Below is a small trained network, with its code and all its weights. Each question gives an input and a class and asks what happens when units are switched off, that is, made to give their printed mean instead of their output.

import numpy as np


def w(rows, s, z=0):
    codes = np.array(rows[::2]) - 128.0
    scale = np.full(codes.shape[1], s)
    scale[-1] = z or s
    return codes * scale


def f(y):
    return y / 2 * (1 + np.tanh(0.7978845608 * (y + 0.044715 * y**3)))


def log_softmax(a):
    a = a - a.max(-1, keepdims=True)
    return a - np.log(np.exp(a).sum(-1, keepdims=True))


def net(x, mask):
    res = np.array(x, float).reshape(1, 8) / 4 @ E
    y = f(res @ A[0][:, :-1].T + A[0][:, -1])
    res = res + np.where(mask, y, B[0][:, -1]) @ B[0][:, :-1]
    return log_softmax(res[-1] @ U[:, :-1].T + U[:, -1])


A, B = {}, {}
E = w([
[97,114,114,120,115,116,166,1,144,113,159,148],'x0',
[101,126,113,132,109,104,74,161,140,57,100,54],'x1',
[113,49,144,83,89,153,199,116,185,149,57,164],'x2',
[145,117,146,106,78,140,120,137,113,155,138,205],'x3',
[97,162,174,144,165,189,148,94,160,174,151,180],'x4',
[197,151,119,164,121,123,122,138,117,149,149,108],'x5',
[168,97,180,132,88,143,113,117,138,161,105,168],'x6',
[58,165,139,105,179,115,122,43,203,130,191,119],'x7',
],0.014)
A[0] = w([
[108,109,90,120,71,115,93,132,109,34,95,49,109],'neuron 1',
[255,150,127,187,117,111,91,185,106,155,132,165,163],'neuron 2',
[67,235,95,125,146,90,144,61,163,77,207,117,193],'neuron 3',
[156,137,174,181,142,180,131,122,122,234,85,207,234],'neuron 4',
[112,140,78,105,117,99,108,170,114,18,115,79,184],'neuron 5',
[184,101,144,190,102,97,117,216,79,139,179,110,255],'neuron 6',
[92,137,56,199,43,16,113,235,105,29,84,76,198],'neuron 7',
[59,166,41,184,244,110,107,76,153,117,210,84,241],'neuron 8',
],0.008,0.0033)
B[0] = w([
[133,128,79,166,230,84,153,182,226,81,142,139,200],'neuron 1',
[179,167,27,106,47,251,69,187,7,162,223,228,188],'neuron 2',
[144,126,155,202,191,175,180,2,147,127,135,92,231],'neuron 3',
[124,99,98,109,105,154,116,134,155,201,188,198,200],'neuron 4',
[113,131,184,60,246,85,37,226,131,85,110,60,211],'neuron 5',
[176,114,90,175,85,134,65,173,27,47,190,44,195],'neuron 6',
[141,60,83,59,197,77,52,161,158,49,60,83,250],'neuron 7',
[103,217,136,217,219,152,183,48,130,203,194,23,251],'neuron 8',
],0.0076,0.021)
U = w([
[59,55,187,96,66,141,191,117,209,172,102,229,251],'0',
[183,204,111,110,67,155,83,176,24,145,168,140,38],'1',
[114,130,133,104,188,66,90,176,131,49,104,59,78],'2',
[69,255,173,167,167,128,193,90,125,155,180,75,124],'3',
],0.0082,0.0025)

Each question gives the input, the list of numbers given to net, and the class t.
The units are the neurons (one row each of A and B). Each row of codes is followed by its name. A weight is (code - 128) times the scale printed after its matrix; where a second scale follows, it is the last column's (A, B and U).
mask holds one flag per neuron, in row order. A switched-off neuron (its flag False) gives its mean, the last column of its row in B, instead of its output. The means were averaged over made-up inputs and are rounded, as every weight is.
A unit's drop is (log p(t) with every unit on - log p(t) with that unit switched off) / (log p(t) with every unit on - log p(t) with every unit switched off).
The circuit of an input: a set's keep is (log p(t) with only the set's units on - log p(t) with every unit switched off) / (log p(t) with every unit on - log p(t) with every unit switched off). Starting from all 8 units, units are removed one at a time, each time the one whose removal leaves the highest keep (on an exact tie, the one counted first), for as long as the keep stays at least 0.8.
circuit, biggest first: the units of the circuit, biggest drop first
k most important neurons: the k neurons with the biggest drops, biggest first
drop of u: that unit's drop, to one decimal
input [4,4,-4,-6,3,0,-7,-1], class 3: circuit, biggest first => neuron 8
input [-7,-2,-4,8,-8,-6,1,1], class 1: 2 most important neurons => neuron 2; neuron 6
input [-6,-3,8,-1,3,-4,-8,-8], class 1: circuit, biggest first => neuron 1; neuron 5
input [4,-1,-2,8,-2,-1,0,2], class 0: circuit, biggest first => neuron 8; neuron 6; neuron 5
input [6,8,3,8,5,-3,-3,-4], class 0: circuit, biggest first => neuron 8; neuron 7
input [2,-8,0,0,6,2,1,1], class 0: circuit, biggest first => neuron 4; neuron 8
input [-1,5,-7,-6,2,5,5,2], class 3: 2 most important neurons => neuron 8; neuron 3
input [-1,1,8,0,-4,-2,6,4], class 0: drop of neuron 2 => 0.0
input [1,-1,8,-5,2,-5,5,-4], class 0: drop of neuron 4 => 0.0
input [1,-1,4,-1,1,-2,-1,-4], class 0: drop of neuron 8 => 0.1
